Below are the code and all the weights of a small trained network. Each question names an input and a target symbol and asks about switching units off, where a switched-off unit gives its printed mean instead of its output.

import numpy as np


def w(rows, s, z=0):
    codes = np.array(rows[::2]) - 128.0
    scale = np.full(codes.shape[1], s)
    scale[-1] = z or s
    return codes * scale


def norm(h):
    return h / np.sqrt((h * h).mean(-1, keepdims=True) + 1e-5)


def f(y):
    return np.maximum(y, 0)


def softmax(a):
    e = np.exp(a - a.max(-1, keepdims=True))
    return e / e.sum(-1, keepdims=True)


def log_softmax(a):
    a = a - a.max(-1, keepdims=True)
    return a - np.log(np.exp(a).sum(-1, keepdims=True))


def net(x, mask):
    ids = ['ΛΠΨΩαγδζημφ'.index(c) for c in x.split()]
    T = len(ids)
    res = E[ids] + P[:T]
    u = 0
    for l in range(2):
        r = norm(res)
        for j in range(3):
            rows = slice(2 * j, 2 * j + 2)
            q, k, v = (r @ M[l][rows].T for M in (Q, K, V))
            z = softmax(np.where(np.tri(T) > 0, q @ k.T / 2**0.5, -1e9)) @ v
            o = O[l][rows]
            res = res + np.where(mask[u + j], z, o[:, -1]) @ o[:, :-1]
        u += 3
        y = f(norm(res) @ A[l][:, :-1].T + A[l][:, -1])
        res = res + np.where(mask[u : u + 4], y, B[l][:, -1]) @ B[l][:, :-1]
        u += 4
    return log_softmax(norm(res)[-1] @ U[:, :-1].T + U[:, -1])


Q, K, V, O, A, B = {}, {}, {}, {}, {}, {}
E = w([
[71,162,184,151,253,137],'Λ',
[143,63,159,222,234,181],'Π',
[39,124,74,117,137,91],'Ψ',
[137,229,80,141,111,130],'Ω',
[117,128,182,119,51,93],'α',
[182,63,229,137,84,154],'γ',
[112,45,133,179,44,98],'δ',
[161,138,53,155,226,129],'ζ',
[209,170,71,142,79,245],'η',
[203,34,100,124,138,130],'μ',
[180,120,126,93,153,28],'φ',
],0.012)
P = w([
[184,190,133,252,127,62],'0',
[174,163,131,234,120,53],'1',
[158,161,118,212,108,64],'2',
[155,140,99,175,83,82],'3',
[141,134,125,182,146,87],'4',
[129,126,103,154,117,114],'5',
[140,109,79,98,92,125],'6',
[115,113,103,128,113,134],'7',
[105,117,117,138,163,126],'8',
[129,91,91,50,103,155],'9',
[95,103,118,100,166,143],'10',
[91,100,106,67,148,165],'11',
[97,71,92,14,131,169],'12',
[83,97,84,7,153,186],'13',
],0.0046)
Q[0] = w([
[252,120,66,126,153,123],'0.h0',
[207,106,207,157,178,172],'0.h0',
[166,197,153,158,66,201],'0.h1',
[203,93,237,34,97,132],'0.h1',
[161,94,88,154,164,165],'0.h2',
[113,159,111,117,179,96],'0.h2',
],0.037)
K[0] = w([
[236,216,102,183,127,69],'0.h0',
[151,117,224,200,216,126],'0.h0',
[208,212,143,168,84,221],'0.h1',
[219,38,171,5,137,202],'0.h1',
[149,80,86,153,150,203],'0.h2',
[98,197,127,102,205,63],'0.h2',
],0.03)
V[0] = w([
[99,86,89,80,88,140],'0.h0',
[112,101,96,85,69,132],'0.h0',
[106,116,109,96,129,145],'0.h1',
[174,155,170,251,141,111],'0.h1',
[86,156,186,94,85,108],'0.h2',
[142,69,124,175,106,165],'0.h2',
],0.014)
O[0] = w([
[62,150,133,30,119,85,21],'0.h0',
[55,110,123,63,126,89,34],'0.h0',
[150,114,107,173,124,130,87],'0.h1',
[75,150,134,3,126,130,254],'0.h1',
[46,154,220,239,10,193,57],'0.h2',
[130,14,127,52,53,35,157],'0.h2',
],0.0056,0.0063)
A[0] = w([
[193,169,80,208,81,72,14],'0.n0',
[167,96,95,96,6,149,252],'0.n1',
[147,82,207,80,145,193,210],'0.n2',
[170,197,59,50,66,228,97],'0.n3',
],0.019,0.0022)
B[0] = w([
[180,153,210,119,106,13,191],'0.n0',
[105,56,64,113,7,34,220],'0.n1',
[155,50,183,247,110,130,186],'0.n2',
[218,221,16,208,123,143,250],'0.n3',
],0.014,0.011)
Q[1] = w([
[139,92,5,243,111,117],'1.h0',
[42,114,55,251,161,36],'1.h0',
[233,104,128,204,31,130],'1.h1',
[74,164,81,183,146,138],'1.h1',
[149,205,89,192,198,194],'1.h2',
[77,202,48,122,105,52],'1.h2',
],0.028)
K[1] = w([
[35,102,93,191,167,95],'1.h0',
[3,153,100,117,177,78],'1.h0',
[8,153,87,176,179,49],'1.h1',
[193,181,154,165,132,126],'1.h1',
[151,214,98,209,179,176],'1.h2',
[50,219,77,83,151,84],'1.h2',
],0.028)
V[1] = w([
[160,137,160,153,147,60],'1.h0',
[127,164,195,110,150,41],'1.h0',
[83,125,106,153,132,83],'1.h1',
[126,122,135,82,113,169],'1.h1',
[166,117,174,96,89,124],'1.h2',
[128,85,133,87,138,252],'1.h2',
],0.029)
O[1] = w([
[84,114,84,155,181,126,201],'1.h0',
[82,131,125,176,247,72,207],'1.h0',
[89,128,67,140,155,161,200],'1.h1',
[133,102,133,154,64,113,53],'1.h1',
[142,84,110,189,127,160,124],'1.h2',
[89,147,16,107,123,199,6],'1.h2',
],0.015,0.021)
A[1] = w([
[123,253,150,209,159,198,159],'1.n0',
[169,120,173,128,205,219,182],'1.n1',
[37,139,142,203,66,105,33],'1.n2',
[214,113,189,115,117,67,5],'1.n3',
],0.024,0.0015)
B[1] = w([
[153,51,200,43,97,214,254],'1.n0',
[18,171,88,208,128,107,203],'1.n1',
[143,255,145,137,159,164,183],'1.n2',
[90,129,79,72,139,199,230],'1.n3',
],0.019,0.016)
U = w([
[151,108,216,164,176,49,222],'Λ',
[91,127,51,212,145,154,152],'Π',
[80,174,40,60,192,151,44],'Ψ',
[70,136,121,78,41,67,203],'Ω',
[37,74,193,110,106,209,49],'α',
[164,77,190,204,62,126,170],'γ',
[222,131,177,93,123,178,251],'δ',
[85,145,172,44,129,97,10],'ζ',
[108,249,174,173,83,143,84],'η',
[193,167,43,146,83,107,114],'μ',
[143,2,92,69,125,116,57],'φ',
],0.0086,0.0025)

Each question gives the input, a string of symbols that net reads in full, and the target symbol t.
The units are the heads (2 rows each of Q, K, V and O) and the neurons (one row each of A and B). Each row of codes is followed by its name. A weight is (code - 128) times the scale printed after its matrix; where a second scale follows, it is the last column's (O, A, B and U).
mask holds one flag per unit, layer by layer, with each layer's heads first. A switched-off unit (its flag False) gives its mean, the last column of its rows in O or B, instead of its output. The means were averaged over made-up inputs and are rounded, as every weight is.
A unit's drop is (log p(t) with every unit on - log p(t) with that unit switched off) / (log p(t) with every unit on - log p(t) with every unit switched off).
The circuit of an input: a set's keep is (log p(t) with only the set's units on - log p(t) with every unit switched off) / (log p(t) with every unit on - log p(t) with every unit switched off). Starting from the 12 units with the biggest drops (on a tie, the unit counted first), units are removed one at a time, each time the one whose removal leaves the highest keep (on an exact tie, the one counted first), for as long as the keep stays at least 0.8.
units of the circuit, in order: the units of the circuit, biggest drop first
most important unit: the unit with the biggest drop
k most important neurons: the k neurons with the biggest drops, biggest first
top k neurons in layer l: the k neurons of layer l with the biggest drops, biggest first
which heads matter: for each layer, one digit per head in row order, 1 if its drop is at least 0.15 and else 0, layers parted by /
drop of u: that unit's drop, to one decimal
input φ Ω μ α, target η: units of the circuit, in order -> (1.n2; 0.h2)
input ζ Ω Λ Λ φ ζ Π Λ Ω δ φ Ω Ω Ψ, target Λ: 3 most important neurons -> (0.n3; 0.n2; 0.n1)
input Ω η δ, target Ω: units of the circuit, in order -> (0.n1; 1.h0)
input μ α Λ Π Λ α Π Ω δ Ω Λ γ, target γ: most important neuron -> (0.n2)
input ζ Λ η, target μ: which heads matter -> 010 / 000
input Λ Λ ζ, target Ψ: which heads matter -> 111 / 100
input Π ζ Λ, target α: top 2 neurons in layer 0 -> (0.n0; 0.n3)
input ζ γ Λ γ δ μ γ μ Λ μ φ η α Π, target Π: top 3 neurons in layer 1 -> (1.n0; 1.n1; 1.n3)
input γ Λ Λ δ α Λ Ω Ω δ μ α γ Π, target Π: 2 most important neurons -> (0.n1; 1.n0)
input ζ Λ γ Ψ ζ Λ Ω, target Λ: top 2 neurons in layer 1 -> (1.n3; 1.n0)
input Ω Ψ Π Ω ζ Π ζ δ Λ η, target Λ: which heads matter -> 110 / 001
input Ω η ζ Ω Π Π Ω μ Ω γ μ, target φ: which heads matter -> 001 / 100
input Ψ α Π Π γ Π δ Λ Π Λ Λ Ω η, target Λ: top 3 neurons in layer 0 -> (0.n3; 0.n1; 0.n2)
input φ Π Ω Λ Ω α φ δ α Ψ, target Λ: most important unit -> 0.h1
input α Ω Λ φ δ Π η Ω ζ Λ Ω Λ μ, target φ: top 3 neurons in layer 1 -> (1.n3; 1.n1; 1.n0)
input Π η ζ η γ Ψ Ψ, target ζ: top 2 neurons in layer 0 -> (0.n0; 0.n3)
input η Π Ω ζ ζ ζ, target Ψ: top 2 neurons in layer 1 -> (1.n3; 1.n0)
input η Π Ω Ψ Λ γ Π α Ψ, target ζ: 3 most important neurons -> (0.n0; 0.n2; 0.n3)
input μ δ α μ α Ψ α γ η Ω, target Λ: 2 most important neurons -> (0.n0; 0.n3)
input ζ δ δ Λ, target α: most important unit -> 1.n0
input Π Ω Ω γ Π α μ Λ δ ζ Ω Λ α, target η: drop of 1.h0 -> 0.1
input Λ Ω Ω δ Ω Ω δ μ Ω, target δ: drop of 1.n0 -> 0.3
input δ ζ α μ Ω ζ δ Λ Ω δ, target Ω: drop of 0.h2 -> 0.1
input μ α η η, target μ: drop of 0.n3 -> 0.3
